Below is a small trained network, with its code and all its weights. Each question gives an input and a class and asks what happens when units are switched off, that is, made to give their printed mean instead of their output.

import numpy as np


def w(rows, s, z=0):
    codes = np.array(rows[::2]) - 128.0
    scale = np.full(codes.shape[1], s)
    scale[-1] = z or s
    return codes * scale


def norm(h):
    return h / np.sqrt((h * h).mean(-1, keepdims=True) + 1e-5)


def f(y):
    return np.maximum(y, 0)


def log_softmax(a):
    a = a - a.max(-1, keepdims=True)
    return a - np.log(np.exp(a).sum(-1, keepdims=True))


def net(x, mask):
    res = np.array(x, float).reshape(1, 6) / 4 @ E
    u = 0
    for l in range(2):
        y = f(norm(res) @ A[l][:, :-1].T + A[l][:, -1])
        res = res + np.where(mask[u : u + 6], y, B[l][:, -1]) @ B[l][:, :-1]
        u += 6
    return log_softmax(norm(res)[-1] @ U[:, :-1].T + U[:, -1])


A, B = {}, {}
E = w([
[120,95,197,105,91],'x0',
[184,158,189,115,163],'x1',
[203,189,105,120,113],'x2',
[95,131,154,119,130],'x3',
[84,109,102,159,255],'x4',
[92,137,59,106,114],'x5',
],0.0088)
A[0] = w([
[142,84,237,74,182,211],'0.n1',
[31,134,104,97,71,5],'0.n2',
[130,144,105,234,197,206],'0.n3',
[208,136,85,86,193,145],'0.n4',
[91,124,152,138,34,60],'0.n5',
[150,142,3,61,201,37],'0.n6',
],0.0077,0.002)
B[0] = w([
[186,94,126,101,254,255],'0.n1',
[146,147,156,78,123,186],'0.n2',
[165,157,201,64,164,234],'0.n3',
[163,100,119,104,210,206],'0.n4',
[44,72,136,148,90,201],'0.n5',
[153,62,121,137,96,217],'0.n6',
],0.0088,0.0049)
A[1] = w([
[129,156,7,134,119,209],'1.n1',
[145,106,120,112,151,63],'1.n2',
[98,160,141,180,199,251],'1.n3',
[79,107,187,123,189,199],'1.n4',
[102,110,40,101,34,180],'1.n5',
[115,135,59,149,62,200],'1.n6',
],0.012,0.0021)
B[1] = w([
[74,166,53,86,47,186],'1.n1',
[144,220,191,121,82,175],'1.n2',
[176,183,189,148,71,210],'1.n3',
[193,93,52,144,57,254],'1.n4',
[95,193,249,2,153,228],'1.n5',
[70,90,250,18,159,185],'1.n6',
],0.0074,0.0072)
U = w([
[4,105,92,136,131,251],'0',
[124,100,91,226,187,117],'1',
[1,146,153,159,207,99],'2',
],0.0078,0.0023)

Each question gives the input, the list of numbers given to net, and the class t.
The units are the neurons (one row each of A and B). Each row of codes is followed by its name. A weight is (code - 128) times the scale printed after its matrix; where a second scale follows, it is the last column's (A, B and U).
mask holds one flag per neuron, layer by layer. A switched-off neuron (its flag False) gives its mean, the last column of its row in B, instead of its output. The means were averaged over made-up inputs and are rounded, as every weight is.
A unit's drop is (log p(t) with every unit on - log p(t) with that unit switched off) / (log p(t) with every unit on - log p(t) with every unit switched off).
The circuit of an input: a set's keep is (log p(t) with only the set's units on - log p(t) with every unit switched off) / (log p(t) with every unit on - log p(t) with every unit switched off). Starting from all 12 units, units are removed one at a time, each time the one whose removal leaves the highest keep (on an exact tie, the one counted first), for as long as the keep stays at least 0.8.
circuit, biggest first: the units of the circuit, biggest drop first
most important unit: the unit with the biggest drop
k most important neurons: the k neurons with the biggest drops, biggest first
top k neurons in layer l: the k neurons of layer l with the biggest drops, biggest first
drop when u is switched off: that unit's drop, to one decimal
input [-3,8,-2,3,5,3], class 1: circuit, biggest first -> 1.n5, 1.n4
input [6,3,-6,3,-3,-4], class 1: most important unit -> 0.n1
input [0,5,-7,-4,0,-1], class 1: 3 most important neurons -> 1.n5, 1.n4, 1.n6
input [-6,-3,-5,2,1,0], class 1: top 2 neurons in layer 0 -> 0.n3, 0.n5
input [-6,-4,-7,-4,5,-3], class 1: 2 most important neurons -> 0.n3, 1.n4
input [8,-7,-6,4,7,-7], class 1: circuit, biggest first -> 1.n4, 1.n5, 1.n6, 0.n1
input [2,5,7,8,8,7], class 1: top 3 neurons in layer 1 -> 1.n5, 1.n6, 1.n4
input [7,-4,-6,-5,2,0], class 1: 2 most important neurons -> 1.n5, 1.n4
input [-1,-8,-1,-7,-4,2], class 2: drop when 1.n1 is switched off -> -0.1
input [4,7,-2,-4,3,8], class 1: drop when 1.n5 is switched off -> 0.2
input [-7,-2,-5,-7,-7,7], class 2: drop when 1.n5 is switched off -> 0.5
